Below is a small trained network, with its code and all its weights. Each question gives an input and a target symbol and asks what happens when units are switched off, that is, made to give their printed mean instead of their output.

import numpy as np


def w(rows, s, z=0):
    codes = np.array(rows[::2]) - 128.0
    scale = np.full(codes.shape[1], s)
    scale[-1] = z or s
    return codes * scale


def f(y):
    return y / 2 * (1 + np.tanh(0.7978845608 * (y + 0.044715 * y**3)))


def softmax(a):
    e = np.exp(a - a.max(-1, keepdims=True))
    return e / e.sum(-1, keepdims=True)


def log_softmax(a):
    a = a - a.max(-1, keepdims=True)
    return a - np.log(np.exp(a).sum(-1, keepdims=True))


def net(x, mask):
    ids = ['αβδεηλμξπστψω'.index(c) for c in x.split()]
    T = len(ids)
    res = E[ids] + P[:T]
    r = res
    for j in range(2):
        rows = slice(4 * j, 4 * j + 4)
        q, k, v = (r @ M[0][rows].T for M in (Q, K, V))
        z = softmax(np.where(np.tri(T) > 0, q @ k.T / 4**0.5, -1e9)) @ v
        o = O[0][rows]
        res = res + np.where(mask[j], z, o[:, -1]) @ o[:, :-1]
    y = f(res @ A[0][:, :-1].T + A[0][:, -1])
    res = res + np.where(mask[2:6], y, B[0][:, -1]) @ B[0][:, :-1]
    return log_softmax(res[-1] @ U[:, :-1].T + U[:, -1])


Q, K, V, O, A, B = {}, {}, {}, {}, {}, {}
E = w([
[4,110,122,118,148],'α',
[204,130,120,207,111],'β',
[115,216,153,145,82],'δ',
[177,106,146,160,102],'ε',
[87,136,68,166,108],'η',
[88,57,108,181,141],'λ',
[185,156,201,122,106],'μ',
[84,167,186,83,117],'ξ',
[144,114,101,50,238],'π',
[124,223,133,236,119],'σ',
[127,133,148,94,121],'τ',
[106,116,118,103,74],'ψ',
[157,52,157,123,140],'ω',
],0.018)
P = w([
[162,140,109,79,13],'0',
[53,84,182,231,130],'1',
[59,97,178,236,118],'2',
[55,104,187,254,119],'3',
[78,153,193,148,137],'4',
[71,173,193,141,115],'5',
],0.0058)
Q[0] = w([
[98,118,176,172,108],'H0',
[130,136,101,71,132],'H0',
[112,125,177,165,32],'H0',
[150,127,97,71,119],'H0',
[113,112,163,98,118],'H1',
[154,208,97,88,253],'H1',
[151,206,107,120,149],'H1',
[208,185,55,33,181],'H1',
],0.013)
K[0] = w([
[143,143,104,86,108],'H0',
[129,122,115,160,184],'H0',
[145,108,100,125,45],'H0',
[105,137,151,172,157],'H0',
[138,120,145,123,106],'H1',
[7,64,140,209,195],'H1',
[152,79,120,154,155],'H1',
[55,139,204,175,198],'H1',
],0.016)
V[0] = w([
[75,173,6,131,72],'H0',
[85,123,81,172,181],'H0',
[144,68,136,203,143],'H0',
[115,138,198,100,112],'H0',
[164,127,151,157,107],'H1',
[65,109,163,176,154],'H1',
[98,169,221,170,127],'H1',
[102,38,209,136,86],'H1',
],0.012)
O[0] = w([
[10,71,248,253,148,248],'H0',
[103,166,26,187,69,3],'H0',
[208,56,66,98,56,97],'H0',
[117,117,159,117,207,144],'H0',
[134,55,83,28,73,218],'H1',
[169,165,42,202,137,4],'H1',
[78,100,39,84,144,97],'H1',
[186,9,189,191,198,158],'H1',
],0.0074,0.0038)
A[0] = w([
[92,77,187,129,39,55],'N0',
[168,142,190,141,56,3],'N1',
[99,130,166,131,5,102],'N2',
[115,106,114,163,5,160],'N3',
],0.014,0.0033)
B[0] = w([
[154,162,83,115,2,255],'N0',
[194,146,183,133,125,185],'N1',
[130,171,117,117,163,213],'N2',
[161,132,102,171,228,199],'N3',
],0.013,0.016)
U = w([
[171,159,109,96,112,146],'α',
[123,254,188,79,170,2],'β',
[91,146,86,167,140,107],'δ',
[115,192,157,156,161,35],'ε',
[163,63,132,90,100,84],'η',
[134,156,188,100,101,110],'λ',
[116,87,87,184,106,63],'μ',
[60,162,137,98,119,243],'ξ',
[182,105,156,163,143,213],'π',
[105,181,129,89,204,237],'σ',
[102,168,181,104,95,199],'τ',
[156,184,92,111,86,115],'ψ',
[126,129,158,35,143,147],'ω',
],0.0081,0.0034)

Each question gives the input, a string of symbols that net reads in full, and the target symbol t.
The units are the heads (4 rows each of Q, K, V and O) and the neurons (one row each of A and B). Each row of codes is followed by its name. A weight is (code - 128) times the scale printed after its matrix; where a second scale follows, it is the last column's (O, A, B and U).
mask holds one flag per unit, heads first, then neurons. A switched-off unit (its flag False) gives its mean, the last column of its rows in O or B, instead of its output. The means were averaged over made-up inputs and are rounded, as every weight is.
A unit's drop is (log p(t) with every unit on - log p(t) with that unit switched off) / (log p(t) with every unit on - log p(t) with every unit switched off).
The circuit of an input: a set's keep is (log p(t) with only the set's units on - log p(t) with every unit switched off) / (log p(t) with every unit on - log p(t) with every unit switched off). Starting from all 6 units, units are removed one at a time, each time the one whose removal leaves the highest keep (on an exact tie, the one counted first), for as long as the keep stays at least 0.8.
circuit, biggest first: the units of the circuit, biggest drop first
unit that matters most: the unit with the biggest drop
top k neurons: the k neurons with the biggest drops, biggest first
which heads matter: for each layer, one digit per head in row order, 1 if its drop is at least 0.15 and else 0, layers parted by /
input β ψ ψ, target ψ: which heads matter -> 01
input β η β δ α, target ψ: unit that matters most -> N0
input π ω σ β, target β: top 3 neurons -> [N0, N1, N2]
input λ τ η, target μ: circuit, biggest first -> [H1, H0]
input η λ π σ, target ε: top 2 neurons -> [N3, N2]
input η β ψ, target ψ: circuit, biggest first -> [N0, H0]
input π β δ, target β: circuit, biggest first -> [H1, N2]
input α δ λ, target μ: circuit, biggest first -> [N2, H1]
input λ ε ψ δ σ, target π: circuit, biggest first -> [H1, N2]
input β ω ψ ω, target ψ: circuit, biggest first -> [N0, H1]
input ψ δ ω η, target τ: top 2 neurons -> [N3, N0]
input δ ψ λ, target ξ: circuit, biggest first -> [H0, H1, N3]
input μ β μ β σ ε, target ω: circuit, biggest first -> [H0, N0, H1]
input β β β τ, target ψ: top 2 neurons -> [N0, N2]
input π β α, target β: unit that matters most -> H1
input λ β λ λ β, target π: circuit, biggest first -> [N3, N0, H0]
input β β β δ λ, target ψ: circuit, biggest first -> [H1, N0, H0]
input ε π λ ω, target η: which heads matter -> 11
input α μ β η, target δ: which heads matter -> 10
input δ β α, target ξ: circuit, biggest first -> [H1, N1, N3]
input ω τ ω ε λ, target η: top 2 neurons -> [N3, N2]
